[[46 58 53 56 53 74 52 58 68 57 58 57 55 79 52]
 [95 88 82 28 37 62 82 69 51 83 83 34 34 27 91]
 [98 85 76 33 33 68 90 68 43 79 80 35 35 28 86]
 [30 22 31 77 86 74 40 43 71 36 31 82 76 94 24]
 [81 61 55 57 49 69 81 46 56 59 56 52 54 42 61]
 [84 24 29 82 77 70 89 22 48 36 26 77 77 39 33]
 [57 51 51 58 62 68 59 51 65 55 52 60 59 65 52]
 [70 69 65 44 47 70 69 66 53 68 69 47 46 56 68]
 [60 40 44 63 68 80 66 55 47 50 47 68 61 70 42]
 [86 76 69 40 40 67 82 63 48 72 72 41 42 39 76]
 [94 68 63 45 42 75 93 65 29 67 67 46 43 38 68]
 [70 58 57 51 56 72 70 59 52 61 59 55 52 56 59]] >> 55

[[  30  162  -66  986  285 -259   77  686  -36]
 [ 403 -112 -102  298  189 -234  320  573 -469]
 [ 318  -69 -395   24   79  -12  322  600 -151]
 [ 658 -543 -302  276  238 -339  171  768 -282]
 [  50  113  227  199  401 -379   78  148 -303]] >> 77

[[239  72  78 146 132 197 250  94  19 100  85]
 [ 19 154 143  75 111 173  30 184 195 151 163]
 [158 187 170  52  72 165 151 183 102 176 187]
 [163 149 126 107  85 161 168 113 130 136 137]
 [221 228 194  32  29 166 202 184  81 201 213]
 [ 70  86  84 151 156 141  81  68 216  94  81]
 [ 49 208 171  55  54 161  57 190 196 173 195]] >> 19

[[520 385 592 422 479 418 560 398 468 458 444 389]
 [547 292 565 548 434 258 551 422 449 281 416 407]
 [441 538 361 562 645 472 445 639 650 479 534 644]
 [353 625 354 315 377 726 344 493 400 780 552 406]
 [471 431 409 446 451 445 394 590 488 550 580 439]
 [596 373 632 529 491 388 580 488 611 429 433 456]
 [406 361 473 543 382 361 518 375 392 402 400 404]
 [436 458 509 387 350 525 480 341 354 557 429 333]
 [334 569 355 373 402 557 405 267 174 398 412 428]
 [544 405 580 537 532 311 584 291 394 128 320 507]
 [475 416 407 480 338 473 359 618 529 649 583 382]
 [528 435 593 443 571 464 578 461 567 499 472 485]] >> 458

[[6 6 7 4 8 2 5 4 8 7 2]
 [5 3 6 7 6 4 4 5 6 4 5]
 [4 6 6 5 7 5 6 4 4 4 7]
 [6 5 4 6 4 6 4 6 6 6 3]
 [6 5 4 5 4 6 5 6 6 6 4]
 [6 5 4 7 6 4 6 7 7 4 6]
 [6 4 4 6 4 6 4 7 6 6 4]] >> 8

[[ 14  30  28  15  31  -8 -20 -20  17  -4  32  33  37 -21  15]
 [ 40 -15   2  48 -18   4 -20  37  45  37   9  -3  22 -16  47]
 [-16  17  47  24 -11 -18  26 -15  15  33   3  43  20  29 -13]
 [  5 -15  21 -15  38  38   2   1 -18  44  45  19 -20  23  -7]
 [ -3 -25   5 -22  28  -4  10   3   7  -4  11  44  37  24  38]] >> 37

[[138 202 127 132 138 132  69  89 140 201 125 178 163 116  74]
 [123 203 156 110 186 103  89  95 156 192 157 110 172  70  78]
 [126  72 143 133 131 133 179 153 117  78 143  92 108 140 170]
 [133 198  44 124  59 124 106 224 210 143  48 208 117 167 165]
 [126  88 197 131 192 131 149  66  80 125 196  67 145  96 106]
 [122  74 172 128 165 126 176 122 104  91 172  66 122 115 149]
 [126 128 189 124 195 121 127  68 102 151 188  79 158  84  91]
 [137 203  74 129  86 130  87 168 182 169  75 203 135 150 128]
 [123 220 143 108 175 103  79 104 168 200 143 126 172  74  78]] >> 163
---
[[42.8, -16.8, 36.3, -14.9, 42.7], [63.4, -19.0, 62.5, -17.9, 40.6], [-39.5, 10.3, -49.4, 16.0, -26.4]] ==> 42.7
[[-24.4, 11.3, -34.6, 37.9, 10.8, 27.2], [38.7, -33.0, 47.9, 55.1, 39.9, -37.6], [-38.4, 52.3, -32.6, -43.5, -70.5, 43.3]] ==> 27.2
[[8.1, 14.7, -5.4, 30.2], [26.0, 17.8, -11.1, 20.7], [9.9, 68.1, 9.3, 28.0]] ==> 30.2
[[-2.7, -19.4, 5.6, 23.5, 86.2], [-7.2, 6.0, -14.8, -17.0, -68.2], [1.4, 13.2, -4.0, -26.7, -60.1]] ==> 86.2
[[34.4, 2.3, -52.2, 27.0, -3.5, -19.0], [-7.9, -32.8, 24.8, 34.7, -18.4, -2.0], [47.3, -47.3, -27.0, 74.1, -22.9, -23.8]] ==> -19.0
[[43.6, 11.8, 25.9, 14.3, -5.3, 26.6, 22.1], [5.6, 7.2, 65.2, 32.5, 4.0, 46.7, 25.5], [-36.7, -24.4, 4.1, -10.2, -3.8, 43.7, 6.6]] ==> 22.1
